Below is a small trained network, with its code and all its weights. Each question gives an input and a target symbol and asks what happens when units are switched off, that is, made to give their printed mean instead of their output.

import numpy as np


def w(rows, s, z=0):
    codes = np.array(rows[::2]) - 128.0
    scale = np.full(codes.shape[1], s)
    scale[-1] = z or s
    return codes * scale


def f(y):
    return np.maximum(y, 0)


def softmax(a):
    e = np.exp(a - a.max(-1, keepdims=True))
    return e / e.sum(-1, keepdims=True)


def log_softmax(a):
    a = a - a.max(-1, keepdims=True)
    return a - np.log(np.exp(a).sum(-1, keepdims=True))


def net(x, mask):
    ids = ['Φαδελμπστ'.index(c) for c in x.split()]
    T = len(ids)
    res = E[ids] + P[:T]
    u = 0
    for l in range(2):
        r = res
        for j in range(2):
            rows = slice(2 * j, 2 * j + 2)
            q, k, v = (r @ M[l][rows].T for M in (Q, K, V))
            z = softmax(np.where(np.tri(T) > 0, q @ k.T / 2**0.5, -1e9)) @ v
            o = O[l][rows]
            res = res + np.where(mask[u + j], z, o[:, -1]) @ o[:, :-1]
        u += 2
        y = f(res @ A[l][:, :-1].T + A[l][:, -1])
        res = res + np.where(mask[u : u + 4], y, B[l][:, -1]) @ B[l][:, :-1]
        u += 4
    return log_softmax(res[-1] @ U[:, :-1].T + U[:, -1])


Q, K, V, O, A, B = {}, {}, {}, {}, {}, {}
E = w([
[242,223,86,170,78,161,98,148,157],'Φ',
[64,156,7,171,143,143,170,250,102],'α',
[169,185,103,129,67,72,103,156,130],'δ',
[149,195,91,133,61,117,160,118,143],'ε',
[43,238,111,191,137,198,221,104,77],'λ',
[164,216,120,84,69,127,134,152,132],'μ',
[161,127,96,230,62,100,132,86,129],'π',
[172,208,128,231,135,103,78,175,66],'σ',
[141,241,110,138,91,81,106,181,96],'τ',
],0.011)
P = w([
[94,171,136,173,102,104,110,161,239],'0',
[133,125,129,153,69,150,183,169,119],'1',
[101,171,127,187,133,110,131,140,233],'2',
[167,97,110,139,108,167,169,139,91],'3',
[78,196,95,163,139,82,114,136,233],'4',
[177,81,100,121,130,142,168,100,57],'5',
[88,186,97,175,105,102,110,125,206],'6',
[191,58,85,93,166,136,169,59,27],'7',
[96,179,109,157,94,97,116,142,206],'8',
[218,55,65,70,186,110,190,22,6],'9',
[118,180,112,194,117,94,127,155,204],'10',
],0.017)
Q[0] = w([
[143,97,94,94,206,144,81,137,39],'0.h1',
[88,93,156,79,200,163,91,139,118],'0.h1',
[126,144,123,142,153,62,95,90,96],'0.h2',
[131,153,73,225,62,187,138,172,250],'0.h2',
],0.11)
K[0] = w([
[2,196,200,162,83,83,108,240,244],'0.h1',
[153,83,139,195,130,191,161,177,98],'0.h1',
[66,126,171,77,130,172,191,116,69],'0.h2',
[143,214,75,105,196,48,36,118,247],'0.h2',
],0.085)
V[0] = w([
[29,87,138,89,191,112,108,173,125],'0.h1',
[39,75,202,81,78,1,109,102,66],'0.h1',
[142,116,119,145,132,170,114,125,151],'0.h2',
[56,101,103,127,136,156,160,107,157],'0.h2',
],0.008)
O[0] = w([
[148,116,84,102,176,135,63,64,127,10],'0.h1',
[152,143,100,133,221,150,2,71,239,2],'0.h1',
[98,101,151,120,130,143,115,168,156,136],'0.h2',
[95,158,136,114,71,79,139,131,113,128],'0.h2',
],0.0043,0.0084)
A[0] = w([
[84,56,197,81,199,149,82,125,177,5],'0.n1',
[96,85,168,76,216,173,85,111,157,44],'0.n2',
[84,61,179,92,198,199,33,105,180,2],'0.n3',
[84,47,233,42,148,195,1,90,187,126],'0.n4',
],0.083,0.0053)
B[0] = w([
[91,74,110,197,103,120,186,159,143,128],'0.n1',
[148,137,178,96,190,166,140,110,123,128],'0.n2',
[107,37,165,167,192,24,79,133,153,128],'0.n3',
[150,155,98,155,171,141,252,164,94,128],'0.n4',
],0.032)
Q[1] = w([
[179,71,108,99,116,155,219,125,19],'1.h1',
[82,20,158,52,164,191,113,125,134],'1.h1',
[94,209,56,200,55,135,120,254,136],'1.h2',
[121,140,112,124,92,134,101,134,194],'1.h2',
],0.088)
K[1] = w([
[194,139,227,155,23,131,61,165,214],'1.h1',
[15,175,155,217,104,133,132,210,196],'1.h1',
[239,49,49,4,149,100,142,22,19],'1.h2',
[146,120,132,190,116,111,166,3,109],'1.h2',
],0.067)
V[1] = w([
[136,205,250,141,99,168,127,10,108],'1.h1',
[26,157,73,145,169,214,196,95,136],'1.h1',
[93,31,97,250,77,91,108,68,125],'1.h2',
[105,178,177,186,222,110,76,185,35],'1.h2',
],0.023)
O[1] = w([
[28,221,97,204,105,45,107,236,60,50],'1.h1',
[254,220,83,197,82,125,90,92,131,72],'1.h1',
[186,182,113,45,243,92,183,111,116,254],'1.h2',
[181,149,163,238,102,170,160,239,217,130],'1.h2',
],0.0064,0.0059)
A[1] = w([
[38,133,133,130,175,119,34,91,249,104],'1.n1',
[29,146,117,156,115,167,22,89,200,67],'1.n2',
[158,89,137,133,100,146,143,141,35,2],'1.n3',
[38,156,99,120,140,131,3,66,189,122],'1.n4',
],0.025,0.017)
B[1] = w([
[100,196,181,162,104,207,31,113,88,174],'1.n1',
[210,112,155,26,128,54,81,199,147,169],'1.n2',
[148,123,144,146,141,129,122,129,158,247],'1.n3',
[93,85,2,166,151,171,199,125,156,182],'1.n4',
],0.016,0.015)
U = w([
[148,96,129,131,75,165,160,157,56,255],'Φ',
[172,95,119,159,137,166,127,137,110,191],'α',
[119,137,118,151,141,170,109,134,141,88],'δ',
[118,123,94,155,135,146,130,131,166,55],'ε',
[133,147,102,163,123,126,110,133,150,66],'λ',
[135,121,100,132,128,147,117,153,155,51],'μ',
[105,155,118,137,176,114,102,120,192,101],'π',
[90,137,131,166,165,119,107,141,254,73],'σ',
[129,136,136,135,132,140,101,144,159,82],'τ',
],0.0095,0.01)

Each question gives the input, a string of symbols that net reads in full, and the target symbol t.
The units are the heads (2 rows each of Q, K, V and O) and the neurons (one row each of A and B). Each row of codes is followed by its name. A weight is (code - 128) times the scale printed after its matrix; where a second scale follows, it is the last column's (O, A, B and U).
mask holds one flag per unit, layer by layer, with each layer's heads first. A switched-off unit (its flag False) gives its mean, the last column of its rows in O or B, instead of its output. The means were averaged over made-up inputs and are rounded, as every weight is.
A unit's drop is (log p(t) with every unit on - log p(t) with that unit switched off) / (log p(t) with every unit on - log p(t) with every unit switched off).
The circuit of an input: a set's keep is (log p(t) with only the set's units on - log p(t) with every unit switched off) / (log p(t) with every unit on - log p(t) with every unit switched off). Starting from all 12 units, units are removed one at a time, each time the one whose removal leaves the highest keep (on an exact tie, the one counted first), for as long as the keep stays at least 0.8.
units of the circuit, in order: the units of the circuit, biggest drop first
most important unit: the unit with the biggest drop
k most important neurons: the k neurons with the biggest drops, biggest first
which heads matter: for each layer, one digit per head in row order, 1 if its drop is at least 0.15 and else 0, layers parted by /
input π σ λ δ σ, target δ: which heads matter	00 / 10
input ε ε ε, target ε: units of the circuit, in order	(1.h2; 1.n4)
input α τ μ, target τ: units of the circuit, in order	(1.n2; 1.h2; 1.n1; 0.h1)
input τ σ α π μ, target π: which heads matter	00 / 01
input π Φ σ π λ, target π: units of the circuit, in order	(1.h2)
input ε μ σ, target μ: units of the circuit, in order	(1.n2; 1.n4; 1.h2)
input τ σ α α λ τ σ, target τ: 2 most important neurons	(1.n2; 1.n1)
input α σ σ δ π Φ σ τ δ, target τ: units of the circuit, in order	(1.h2; 1.n2; 1.n1; 0.h1)
input σ α σ λ π λ Φ σ ε ε λ, target ε: units of the circuit, in order	(1.n4; 1.h2)
input ε μ α α τ σ σ δ σ, target δ: which heads matter	10 / 10
input τ Φ π δ λ π τ, target π: which heads matter	00 / 01
input π α σ, target α: which heads matter	00 / 10
input δ Φ σ λ τ α π ε α, target ε: units of the circuit, in order	(1.h2; 1.n4; 0.h1)
input μ α π σ π λ λ, target λ: most important unit	1.h1
input ε π π λ α ε Φ, target ε: which heads matter	00 / 01
input α δ Φ, target δ: 2 most important neurons	(1.n1; 1.n4)
input λ μ τ, target μ: 2 most important neurons	(1.n2; 1.n4)
input Φ π α α α δ τ, target δ: units of the circuit, in order	(1.n1; 1.h1; 0.h1)
input σ τ λ σ μ μ σ τ λ, target τ: units of the circuit, in order	(1.n2; 1.h2; 0.h1; 1.n1)
input ε Φ π, target Φ: most important unit	0.h1
input μ π π σ σ δ π, target δ: 2 most important neurons	(1.n1; 1.n4)
input Φ π π α π σ δ Φ ε, target Φ: units of the circuit, in order	(0.h1; 1.n3)
input μ λ λ μ λ σ α ε π, target ε: units of the circuit, in order	(1.n4; 1.h2)
input λ δ λ π π α λ σ ε μ π, target μ: 2 most important neurons	(1.n2; 1.n4)
